Below are the code and all the weights of a small trained network. Each question names an input and a class and asks about switching units off, where a switched-off unit gives its printed mean instead of its output.

import numpy as np


def w(rows, s, z=0):
    codes = np.array(rows[::2]) - 128.0
    scale = np.full(codes.shape[1], s)
    scale[-1] = z or s
    return codes * scale


def f(y):
    return y / 2 * (1 + np.tanh(0.7978845608 * (y + 0.044715 * y**3)))


def log_softmax(a):
    a = a - a.max(-1, keepdims=True)
    return a - np.log(np.exp(a).sum(-1, keepdims=True))


def net(x, mask):
    res = np.array(x, float).reshape(1, 3) / 4 @ E
    y = f(res @ A[0][:, :-1].T + A[0][:, -1])
    res = res + np.where(mask, y, B[0][:, -1]) @ B[0][:, :-1]
    return log_softmax(res[-1] @ U[:, :-1].T + U[:, -1])


A, B = {}, {}
E = w([
[189,78,82,26,139,211,111],'x0',
[146,194,46,175,142,143,188],'x1',
[182,158,162,28,250,130,149],'x2',
],0.012)
A[0] = w([
[188,35,207,210,52,109,139,142],'N1',
[177,51,123,165,16,97,144,83],'N2',
[102,113,125,173,119,165,81,24],'N3',
[52,68,239,94,145,130,1,99],'N4',
[32,147,141,168,50,119,127,254],'N5',
[133,70,58,64,103,245,173,97],'N6',
[131,85,95,190,50,148,155,217],'N7',
[119,101,162,61,183,78,139,155],'N8',
[129,164,194,207,138,50,222,154],'N9',
[126,108,103,105,61,100,100,139],'N10',
[166,238,83,136,134,137,241,165],'N11',
[120,135,180,101,201,109,123,93],'N12',
],0.0093,0.0052)
B[0] = w([
[212,115,147,84,115,125,123,210],'N1',
[148,204,143,196,86,100,196,197],'N2',
[84,254,165,124,94,104,148,142],'N3',
[100,156,33,203,210,197,99,243],'N4',
[132,96,119,169,131,101,144,254],'N5',
[90,133,241,131,201,38,77,216],'N6',
[177,96,130,143,175,96,114,228],'N7',
[208,135,173,183,162,107,174,204],'N8',
[64,57,179,120,127,44,84,227],'N9',
[174,115,206,145,110,177,174,165],'N10',
[173,128,118,188,138,211,96,213],'N11',
[201,202,170,98,72,170,194,183],'N12',
],0.0098,0.012)
U = w([
[111,115,233,114,160,86,13,81],'0',
[169,145,55,204,181,179,66,157],'1',
[255,164,196,126,53,144,232,84],'2',
[184,14,102,107,155,146,131,255],'3',
[80,157,74,31,120,131,113,55],'4',
[82,205,94,52,35,165,137,58],'5',
],0.0098,0.0049)

Each question gives the input, the list of numbers given to net, and the class t.
The units are the neurons (one row each of A and B). Each row of codes is followed by its name. A weight is (code - 128) times the scale printed after its matrix; where a second scale follows, it is the last column's (A, B and U).
mask holds one flag per neuron, in row order. A switched-off neuron (its flag False) gives its mean, the last column of its row in B, instead of its output. The means were averaged over made-up inputs and are rounded, as every weight is.
A unit's drop is (log p(t) with every unit on - log p(t) with that unit switched off) / (log p(t) with every unit on - log p(t) with every unit switched off).
The circuit of an input: a set's keep is (log p(t) with only the set's units on - log p(t) with every unit switched off) / (log p(t) with every unit on - log p(t) with every unit switched off). Starting from all 12 units, units are removed one at a time, each time the one whose removal leaves the highest keep (on an exact tie, the one counted first), for as long as the keep stays at least 0.8.
circuit, biggest first: the units of the circuit, biggest drop first
unit that matters most: the unit with the biggest drop
top k neurons: the k neurons with the biggest drops, biggest first
drop of u: that unit's drop, to one decimal
input [-2,1,3], class 3: circuit, biggest first : N6; N2
input [-1,3,0], class 3: top 2 neurons : N4; N2
input [2,5,-7], class 2: circuit, biggest first : N4
input [-7,6,0], class 0: top 2 neurons : N9; N4
input [6,-2,-5], class 0: top 3 neurons : N6; N12; N8
input [-2,1,-2], class 3: top 2 neurons : N6; N4
input [1,-1,-2], class 3: circuit, biggest first : N12; N4; N6
input [0,5,-6], class 2: top 2 neurons : N4; N2
input [4,-3,6], class 2: top 2 neurons : N12; N8
input [-1,-1,-3], class 3: circuit, biggest first : N12; N6; N4
input [7,4,8], class 2: top 4 neurons : N12; N9; N8; N4
input [-5,-1,6], class 2: top 2 neurons : N12; N6
input [-3,-6,1], class 1: top 2 neurons : N4; N6
input [-2,2,1], class 3: top 4 neurons : N4; N6; N2; N3
input [4,2,-8], class 2: unit that matters most : N2
input [4,3,-4], class 0: top 4 neurons : N6; N4; N12; N8
input [-4,-6,0], class 1: drop of N6 : 0.2
input [3,-2,6], class 2: drop of N12 : 0.5
input [1,-7,3], class 1: drop of N4 : 0.9
